Here is a tiny trained network, its code and every weight. The questions are about switching its units off for an input and a class, where a switched-off unit gives its printed mean instead of its output.

import numpy as np


def w(rows, s, z=0):
    codes = np.array(rows[::2]) - 128.0
    scale = np.full(codes.shape[1], s)
    scale[-1] = z or s
    return codes * scale


def f(y):
    return np.maximum(y, 0)


def log_softmax(a):
    a = a - a.max(-1, keepdims=True)
    return a - np.log(np.exp(a).sum(-1, keepdims=True))


def net(x, mask):
    res = np.array(x, float).reshape(1, 6) / 4 @ E
    y = f(res @ A[0][:, :-1].T + A[0][:, -1])
    res = res + np.where(mask, y, B[0][:, -1]) @ B[0][:, :-1]
    return log_softmax(res[-1] @ U[:, :-1].T + U[:, -1])


A, B = {}, {}
E = w([
[174,90,43,155,198,136,191,164,199,67,213],'x0',
[109,119,137,128,118,159,161,132,118,140,144],'x1',
[192,164,179,113,123,188,51,156,188,194,254],'x2',
[168,125,101,133,118,120,135,138,123,141,132],'x3',
[107,68,189,211,102,82,121,89,162,134,164],'x4',
[74,67,99,53,76,63,115,161,207,171,133],'x5',
],0.0094)
A[0] = w([
[173,194,145,176,133,192,96,106,88,113,131,18],'neuron 0',
[163,130,160,107,108,167,54,139,159,135,154,2],'neuron 1',
[153,126,172,191,82,112,118,89,127,71,124,135],'neuron 2',
[132,111,127,81,80,72,114,144,159,182,155,89],'neuron 3',
[132,195,176,128,89,100,70,85,104,252,82,145],'neuron 4',
[112,163,65,144,203,116,105,158,182,134,192,190],'neuron 5',
[201,156,202,198,115,152,106,73,97,97,122,38],'neuron 6',
[104,148,102,51,107,96,119,171,184,167,115,37],'neuron 7',
[230,193,151,129,121,161,147,105,96,84,125,62],'neuron 8',
[159,189,145,123,125,165,74,155,164,199,216,49],'neuron 9',
[148,227,99,30,178,134,144,178,109,159,100,78],'neuron 10',
],0.011,0.0046)
B[0] = w([
[60,129,99,133,74,172,88,143,179,129,142,195],'neuron 0',
[129,209,86,109,100,97,171,112,88,184,58,182],'neuron 1',
[114,159,117,1,188,92,158,166,142,161,138,179],'neuron 2',
[52,159,103,101,187,145,60,181,117,164,203,194],'neuron 3',
[170,78,219,200,121,146,174,145,116,89,180,253],'neuron 4',
[200,115,156,147,121,176,129,93,126,101,158,210],'neuron 5',
[101,150,119,112,58,157,169,148,191,167,139,200],'neuron 6',
[89,113,71,103,120,191,96,166,87,128,137,188],'neuron 7',
[83,143,39,61,148,159,107,177,84,157,188,192],'neuron 8',
[159,173,138,150,18,41,113,65,148,83,24,234],'neuron 9',
[175,107,184,94,197,108,217,73,135,153,159,208],'neuron 10',
],0.01,0.014)
U = w([
[27,206,69,57,140,207,2,214,128,182,202,3],'0',
[99,181,84,130,86,19,158,95,62,57,21,215],'1',
[216,111,201,199,144,162,136,182,146,66,215,99],'2',
[140,146,177,84,171,85,137,92,168,155,206,218],'3',
],0.0069,0.0038)

Each question gives the input, the list of numbers given to net, and the class t.
The units are the neurons (one row each of A and B). Each row of codes is followed by its name. A weight is (code - 128) times the scale printed after its matrix; where a second scale follows, it is the last column's (A, B and U).
mask holds one flag per neuron, in row order. A switched-off neuron (its flag False) gives its mean, the last column of its row in B, instead of its output. The means were averaged over made-up inputs and are rounded, as every weight is.
A unit's drop is (log p(t) with every unit on - log p(t) with that unit switched off) / (log p(t) with every unit on - log p(t) with every unit switched off).
The circuit of an input: a set's keep is (log p(t) with only the set's units on - log p(t) with every unit switched off) / (log p(t) with every unit on - log p(t) with every unit switched off). Starting from all 11 units, units are removed one at a time, each time the one whose removal leaves the highest keep (on an exact tie, the one counted first), for as long as the keep stays at least 0.8.
units of the circuit, in order: the units of the circuit, biggest drop first
k most important neurons: the k neurons with the biggest drops, biggest first
drop of u: that unit's drop, to one decimal
input [-6,-8,2,1,6,-1], class 2: units of the circuit, in order => (neuron 4)
input [-8,3,-5,-4,-6,7], class 2: units of the circuit, in order => (neuron 4; neuron 9)
input [4,-1,6,-8,-8,-4], class 3: 3 most important neurons => (neuron 10; neuron 5; neuron 8)
input [-5,5,6,-2,3,-4], class 1: 2 most important neurons => (neuron 9; neuron 1)
input [0,1,-3,0,-6,4], class 3: 4 most important neurons => (neuron 10; neuron 9; neuron 8; neuron 0)
input [5,3,-1,1,7,-3], class 3: 2 most important neurons => (neuron 4; neuron 2)
input [-7,4,-6,-4,6,-4], class 2: 3 most important neurons => (neuron 4; neuron 9; neuron 1)
input [-3,4,5,-2,-7,1], class 3: 2 most important neurons => (neuron 10; neuron 4)
input [-5,7,-2,8,-7,2], class 3: 2 most important neurons => (neuron 10; neuron 5)
input [-6,2,3,-2,-7,0], class 3: 3 most important neurons => (neuron 10; neuron 5; neuron 1)
input [-6,-8,0,8,5,-6], class 0: 2 most important neurons => (neuron 2; neuron 8)
input [6,-7,-5,7,-7,8], class 0: 2 most important neurons => (neuron 7; neuron 4)
input [6,-6,7,6,3,5], class 1: 3 most important neurons => (neuron 9; neuron 1; neuron 4)
input [-8,6,7,8,-7,6], class 2: 2 most important neurons => (neuron 4; neuron 10)
input [5,4,5,-5,6,6], class 0: units of the circuit, in order => (neuron 3)
input [0,-6,-3,8,3,-3], class 0: units of the circuit, in order => (neuron 9; neuron 4)
input [-8,-2,7,4,-6,-7], class 2: drop of neuron 9 => 0.5
input [-2,1,7,2,7,4], class 1: drop of neuron 9 => 1.0
input [-7,-7,2,-1,-3,-8], class 0: drop of neuron 6 => 0.2
input [7,-4,-5,4,8,-2], class 3: units of the circuit, in order => (neuron 2)
